Below are the code and all the weights of a small trained network. Each question names an input and a class and asks about switching units off, where a switched-off unit gives its printed mean instead of its output.

import numpy as np


def w(rows, s, z=0):
    codes = np.array(rows[::2]) - 128.0
    scale = np.full(codes.shape[1], s)
    scale[-1] = z or s
    return codes * scale


def f(y):
    return np.maximum(y, 0)


def log_softmax(a):
    a = a - a.max(-1, keepdims=True)
    return a - np.log(np.exp(a).sum(-1, keepdims=True))


def net(x, mask):
    res = np.array(x, float).reshape(1, 5) / 4 @ E
    y = f(res @ A[0][:, :-1].T + A[0][:, -1])
    res = res + np.where(mask, y, B[0][:, -1]) @ B[0][:, :-1]
    return log_softmax(res[-1] @ U[:, :-1].T + U[:, -1])


A, B = {}, {}
E = w([
[88,92,180,189,17,141,123,73,124,163],'x0',
[83,158,34,56,108,207,197,84,103,207],'x1',
[246,72,235,55,112,62,61,168,184,221],'x2',
[116,163,77,209,226,5,2,89,125,137],'x3',
[148,129,157,187,205,203,162,98,121,70],'x4',
],0.0093)
A[0] = w([
[74,171,81,127,153,127,195,42,128,157,165],'neuron 0',
[151,145,93,105,217,210,226,130,125,49,133],'neuron 1',
[128,169,94,164,174,96,115,62,148,167,121],'neuron 2',
[110,112,148,103,94,161,140,144,103,149,111],'neuron 3',
[138,171,112,207,254,36,38,149,125,49,153],'neuron 4',
[192,129,158,86,156,91,107,130,135,164,79],'neuron 5',
[120,137,145,124,145,127,128,184,100,89,79],'neuron 6',
[198,109,123,53,178,129,109,162,150,165,158],'neuron 7',
[97,199,18,102,178,92,129,174,94,77,150],'neuron 8',
[169,118,182,123,129,145,111,182,115,117,71],'neuron 9',
[86,139,75,195,182,110,49,8,112,173,158],'neuron 10',
[62,120,150,158,103,150,146,113,108,89,98],'neuron 11',
[125,159,94,64,148,63,77,157,130,188,133],'neuron 12',
[62,175,21,118,137,146,134,109,70,192,133],'neuron 13',
[137,151,86,103,152,81,103,140,124,207,117],'neuron 14',
[120,111,130,115,143,144,89,141,103,133,1],'neuron 15',
[240,155,121,70,176,121,87,144,174,172,149],'neuron 16',
[126,102,148,163,96,131,115,144,130,140,77],'neuron 17',
[127,151,118,156,181,234,208,90,122,69,112],'neuron 18',
[129,159,129,121,137,165,172,150,111,89,56],'neuron 19',
],0.014,0.011)
B[0] = w([
[84,131,141,103,127,153,121,119,109,101,200],'neuron 0',
[66,182,89,60,93,110,158,158,146,58,218],'neuron 1',
[142,100,144,111,142,77,130,137,140,132,176],'neuron 2',
[140,134,113,111,100,98,122,153,161,121,158],'neuron 3',
[150,161,193,146,187,7,157,113,170,47,253],'neuron 4',
[115,94,116,128,116,132,109,89,93,164,169],'neuron 5',
[132,135,121,139,120,104,114,101,168,157,139],'neuron 6',
[120,73,165,112,137,93,130,118,112,162,189],'neuron 7',
[41,148,129,169,134,193,103,97,52,117,216],'neuron 8',
[128,156,105,135,145,96,148,116,170,130,151],'neuron 9',
[72,87,135,89,174,58,160,104,148,138,215],'neuron 10',
[141,119,168,138,129,156,121,120,131,175,158],'neuron 11',
[142,148,108,91,40,172,149,210,155,110,188],'neuron 12',
[122,178,76,92,92,124,130,134,147,52,213],'neuron 13',
[141,159,112,105,77,128,128,146,162,118,173],'neuron 14',
[126,133,126,130,125,121,136,125,140,132,128],'neuron 15',
[107,82,156,152,158,134,114,88,115,205,196],'neuron 16',
[137,139,104,148,126,109,147,143,146,99,138],'neuron 17',
[73,154,90,118,89,173,88,120,87,137,207],'neuron 18',
[95,123,83,148,136,107,107,83,174,131,154],'neuron 19',
],0.017,0.031)
U = w([
[169,128,144,137,114,135,126,144,141,137,154],'0',
[122,136,145,163,162,116,121,119,114,108,119],'1',
[252,251,13,151,244,138,104,208,9,235,5],'2',
[131,106,145,122,144,114,129,125,133,177,124],'3',
[113,139,111,133,117,177,112,129,100,134,142],'4',
[117,145,120,109,125,121,129,132,137,102,139],'5',
],0.034,0.032)

Each question gives the input, the list of numbers given to net, and the class t.
The units are the neurons (one row each of A and B). Each row of codes is followed by its name. A weight is (code - 128) times the scale printed after its matrix; where a second scale follows, it is the last column's (A, B and U).
mask holds one flag per neuron, in row order. A switched-off neuron (its flag False) gives its mean, the last column of its row in B, instead of its output. The means were averaged over made-up inputs and are rounded, as every weight is.
A unit's drop is (log p(t) with every unit on - log p(t) with that unit switched off) / (log p(t) with every unit on - log p(t) with every unit switched off).
The circuit of an input: a set's keep is (log p(t) with only the set's units on - log p(t) with every unit switched off) / (log p(t) with every unit on - log p(t) with every unit switched off). Starting from the 12 units with the biggest drops (on a tie, the unit counted first), units are removed one at a time, each time the one whose removal leaves the highest keep (on an exact tie, the one counted first), for as long as the keep stays at least 0.8.
circuit, biggest first: the units of the circuit, biggest drop first
most important unit: the unit with the biggest drop
top k neurons: the k neurons with the biggest drops, biggest first
drop when u is switched off: that unit's drop, to one decimal
input [1,-6,-1,-8,-4], class 0: most important unit : neuron 1
input [4,6,-5,-1,-2], class 4: top 2 neurons : neuron 4; neuron 18
input [-5,1,-2,7,8], class 1: top 3 neurons : neuron 4; neuron 8; neuron 12
input [-4,4,-7,-1,6], class 4: top 2 neurons : neuron 18; neuron 4
input [7,3,7,-3,-8], class 0: top 2 neurons : neuron 10; neuron 12
input [-5,-6,-8,4,6], class 1: top 2 neurons : neuron 4; neuron 8
input [2,-3,-1,5,-5], class 1: top 3 neurons : neuron 1; neuron 13; neuron 4
input [3,-8,6,-1,4], class 1: circuit, biggest first : neuron 12; neuron 14
input [8,7,-7,-4,6], class 4: top 3 neurons : neuron 18; neuron 4; neuron 11
input [-1,-2,-5,-8,3], class 4: top 3 neurons : neuron 4; neuron 18; neuron 10
input [7,6,6,-3,-8], class 0: top 3 neurons : neuron 1; neuron 8; neuron 10
input [-1,7,5,7,8], class 3: top 2 neurons : neuron 16; neuron 1
input [-6,8,4,2,1], class 4: top 2 neurons : neuron 4; neuron 16
input [2,6,-7,-7,5], class 4: top 2 neurons : neuron 18; neuron 4
input [-8,-8,-5,2,5], class 1: circuit, biggest first : neuron 4
input [6,7,-4,-7,-3], class 4: drop when neuron 10 is switched off : 0.4
input [3,-1,2,-3,-7], class 0: drop when neuron 8 is switched off : 0.2
input [-2,6,-8,1,-1], class 4: drop when neuron 18 is switched off : 0.4
